Here is a tiny trained network, its code and every weight. The questions are about switching its units off for an input and a target symbol, where a switched-off unit gives its printed mean instead of its output.

import numpy as np


def w(rows, s, z=0):
    codes = np.array(rows[::2]) - 128.0
    scale = np.full(codes.shape[1], s)
    scale[-1] = z or s
    return codes * scale


def f(y):
    return np.maximum(y, 0)


def softmax(a):
    e = np.exp(a - a.max(-1, keepdims=True))
    return e / e.sum(-1, keepdims=True)


def log_softmax(a):
    a = a - a.max(-1, keepdims=True)
    return a - np.log(np.exp(a).sum(-1, keepdims=True))


def net(x, mask):
    ids = ['βγεζξστφψ'.index(c) for c in x.split()]
    T = len(ids)
    res = E[ids] + P[:T]
    q, k, v = (res @ M[0].T for M in (Q, K, V))
    z = softmax(np.where(np.tri(T) > 0, q @ k.T / 3**0.5, -1e9)) @ v
    res = res + np.where(mask[0], z, O[0][:, -1]) @ O[0][:, :-1]
    y = f(res @ A[0][:, :-1].T + A[0][:, -1])
    res = res + np.where(mask[1:17], y, B[0][:, -1]) @ B[0][:, :-1]
    return log_softmax(res[-1] @ U[:, :-1].T + U[:, -1])


Q, K, V, O, A, B = {}, {}, {}, {}, {}, {}
E = w([
[142,237,212,37,53,63,243,183,95,105,96,116],'β',
[143,104,87,51,142,188,75,201,153,160,68,167],'γ',
[133,137,66,56,193,187,24,90,233,193,164,86],'ε',
[44,149,109,63,130,82,186,123,36,152,152,167],'ζ',
[131,114,152,8,16,176,236,123,76,148,191,99],'ξ',
[198,129,202,100,128,93,43,150,18,24,203,19],'σ',
[106,105,173,74,165,231,4,131,103,153,203,92],'τ',
[146,104,107,144,79,26,27,203,161,153,68,18],'φ',
[161,238,157,140,40,96,243,108,1,46,195,166],'ψ',
],0.013)
P = w([
[77,170,110,156,75,133,247,180,197,117,62,56],'0',
[203,164,140,109,198,125,97,166,113,88,157,107],'1',
[107,120,135,154,125,113,101,117,72,205,153,117],'2',
[105,90,132,159,157,130,199,86,164,109,85,158],'3',
[179,133,131,106,180,118,95,180,148,114,195,98],'4',
[123,116,141,188,121,111,109,108,53,165,182,115],'5',
[117,83,145,147,150,126,176,102,143,102,99,171],'6',
[127,77,71,96,156,76,45,191,133,110,160,116],'7',
[124,75,108,144,114,148,117,150,78,204,155,120],'8',
[139,64,119,144,132,140,136,99,175,122,105,125],'9',
],0.012)
Q[0] = w([
[147,180,199,184,141,162,103,84,37,197,37,108],'H1',
[131,24,174,209,94,144,124,43,87,215,111,82],'H1',
[138,67,200,190,122,144,154,3,165,149,43,198],'H1',
],0.0055)
K[0] = w([
[140,161,228,153,187,31,116,100,51,197,253,213],'H1',
[196,43,91,88,187,172,119,84,51,60,161,231],'H1',
[225,78,166,47,200,57,54,65,83,164,139,212],'H1',
],0.005)
V[0] = w([
[97,157,81,64,103,132,112,226,221,214,88,127],'H1',
[44,125,176,84,255,117,119,130,73,120,156,138],'H1',
[144,171,182,172,137,110,124,210,49,56,67,175],'H1',
],0.0061)
O[0] = w([
[113,99,111,169,175,123,108,100,152,58,140,118,252],'H1',
[88,190,71,148,133,28,68,170,140,25,143,67,124],'H1',
[81,192,80,147,155,252,179,209,142,148,147,87,199],'H1',
],0.012,0.0029)
A[0] = w([
[102,104,154,62,82,255,172,71,170,67,138,148,111],'N1',
[85,157,168,75,123,136,137,41,206,164,147,99,131],'N2',
[144,117,136,140,140,128,212,139,107,47,110,108,90],'N3',
[175,89,102,151,164,114,79,174,139,156,177,113,62],'N4',
[122,173,174,127,168,172,170,153,170,114,62,137,133],'N5',
[71,105,61,78,130,107,182,70,201,79,70,169,114],'N6',
[67,129,136,207,113,92,180,103,114,143,125,171,85],'N7',
[97,130,120,112,50,121,172,159,109,74,137,88,98],'N8',
[138,150,102,148,144,112,156,139,113,131,140,141,96],'N9',
[207,194,126,77,100,141,61,83,43,157,197,142,179],'N10',
[180,198,173,191,86,115,170,125,195,122,63,112,71],'N11',
[65,206,96,54,135,142,211,136,149,129,79,114,101],'N12',
[212,82,183,84,142,142,206,134,168,166,159,148,178],'N13',
[133,143,106,184,152,122,176,165,53,69,170,151,154],'N14',
[143,164,111,192,63,152,188,127,79,125,118,174,2],'N15',
[171,138,130,39,211,117,128,159,142,130,169,119,138],'N16',
],0.0078,0.0035)
B[0] = w([
[165,125,232,180,147,138,85,180,123,56,137,115,205],'N1',
[97,168,163,125,183,75,147,121,96,152,144,92,167],'N2',
[169,152,51,82,108,132,184,70,86,190,141,107,210],'N3',
[200,109,149,90,127,168,167,84,72,130,135,179,191],'N4',
[107,73,96,64,59,67,66,180,158,90,219,161,183],'N5',
[176,215,204,75,23,162,99,104,165,224,143,151,191],'N6',
[122,119,80,162,127,163,253,147,156,153,110,132,169],'N7',
[147,95,123,125,111,125,146,60,70,100,133,136,227],'N8',
[121,148,113,136,121,125,131,149,171,113,111,85,158],'N9',
[40,108,90,110,120,83,116,180,214,233,139,190,247],'N10',
[58,51,73,92,196,101,114,79,146,86,103,150,162],'N11',
[123,56,103,124,110,147,72,87,127,167,157,149,246],'N12',
[130,106,156,203,113,84,71,135,131,135,65,145,200],'N13',
[101,165,138,115,170,173,123,158,157,93,97,118,254],'N14',
[149,148,102,97,139,131,160,91,182,82,106,82,187],'N15',
[163,170,81,172,81,135,96,84,143,170,75,89,215],'N16',
],0.0079,0.0075)
U = w([
[138,2,109,83,148,66,152,111,178,96,180,203,3],'β',
[121,129,123,141,64,151,82,213,220,129,143,193,92],'γ',
[152,203,155,72,128,100,92,122,189,81,105,94,61],'ε',
[151,163,87,112,46,165,165,164,155,207,116,103,104],'ζ',
[181,69,196,157,152,196,175,100,87,126,133,146,79],'ξ',
[170,154,76,102,145,133,86,136,52,96,151,34,233],'σ',
[81,106,166,132,180,181,104,174,155,78,207,64,221],'τ',
[72,24,92,190,170,85,147,143,207,132,27,141,203],'φ',
[159,82,87,159,146,212,141,54,143,65,127,134,117],'ψ',
],0.0063,0.0035)

Each question gives the input, a string of symbols that net reads in full, and the target symbol t.
The units are the heads (3 rows each of Q, K, V and O) and the neurons (one row each of A and B). Each row of codes is followed by its name. A weight is (code - 128) times the scale printed after its matrix; where a second scale follows, it is the last column's (O, A, B and U).
mask holds one flag per unit, heads first, then neurons. A switched-off unit (its flag False) gives its mean, the last column of its rows in O or B, instead of its output. The means were averaged over made-up inputs and are rounded, as every weight is.
A unit's drop is (log p(t) with every unit on - log p(t) with that unit switched off) / (log p(t) with every unit on - log p(t) with every unit switched off).
The circuit of an input: a set's keep is (log p(t) with only the set's units on - log p(t) with every unit switched off) / (log p(t) with every unit on - log p(t) with every unit switched off). Starting from the 12 units with the biggest drops (on a tie, the unit counted first), units are removed one at a time, each time the one whose removal leaves the highest keep (on an exact tie, the one counted first), for as long as the keep stays at least 0.8.
units of the circuit, in order: the units of the circuit, biggest drop first
unit that matters most: the unit with the biggest drop
k most important neurons: the k neurons with the biggest drops, biggest first
input ε ε ζ, target φ: units of the circuit, in order -> [N7 H1 N3]
input β ζ φ, target σ: units of the circuit, in order -> [H1 N10]
input τ ψ ε ε ξ τ, target γ: units of the circuit, in order -> [N10 H1]
input ζ ζ ζ ζ β ζ ε γ, target σ: unit that matters most -> N10
input ψ γ β τ β, target γ: units of the circuit, in order -> [H1 N5 N13]
input σ ξ ζ τ σ β β, target β: units of the circuit, in order -> [N5 N11]
input φ ψ ζ τ ζ, target ξ: units of the circuit, in order -> [H1 N1]
input γ φ ζ ε γ ζ ε γ, target ψ: units of the circuit, in order -> [H1 N10]
input β γ β ξ ψ τ, target ζ: units of the circuit, in order -> [H1 N10]
input ζ ε τ ε ε β β, target β: units of the circuit, in order -> [N11 N5]
input ψ γ σ ξ, target ξ: 3 most important neurons -> [N1 N10 N8]
input ζ ψ ξ ε ψ ψ β φ, target σ: 2 most important neurons -> [N10 N4]
input ψ ζ ζ ε τ γ τ ξ, target γ: units of the circuit, in order -> [H1 N1 N13 N10]
input σ γ γ φ ε, target ζ: unit that matters most -> N16
input ε ξ ζ β ζ ζ ξ, target ξ: 2 most important neurons -> [N1 N10]
input ζ ε φ ψ β, target σ: 2 most important neurons -> [N10 N3]
input ψ σ σ σ ψ ζ φ β, target γ: units of the circuit, in order -> [H1 N5 N13 N1]
input ζ ζ ε ξ ζ ξ, target β: units of the circuit, in order -> [H1 N10 N16]
input ξ β ψ φ ε, target φ: units of the circuit, in order -> [H1 N13]
input ψ β ζ ζ τ β ζ ζ, target γ: most important neuron -> [N3]
input σ ζ ψ σ γ γ ζ τ, target ζ: units of the circuit, in order -> [H1 N16]
input ε ζ τ ε ε, target β: 2 most important neurons -> [N4 N14]
input β φ γ φ ψ, target τ: 2 most important neurons -> [N1 N14]
input ψ ε β ε β ζ β ψ σ, target ζ: 2 most important neurons -> [N10 N1]
input γ ψ γ β ε, target ψ: 3 most important neurons -> [N4 N16 N10]
input β ψ ζ γ ζ σ γ, target γ: 2 most important neurons -> [N5 N6]
input φ ψ τ τ σ, target ξ: most important neuron -> [N4]
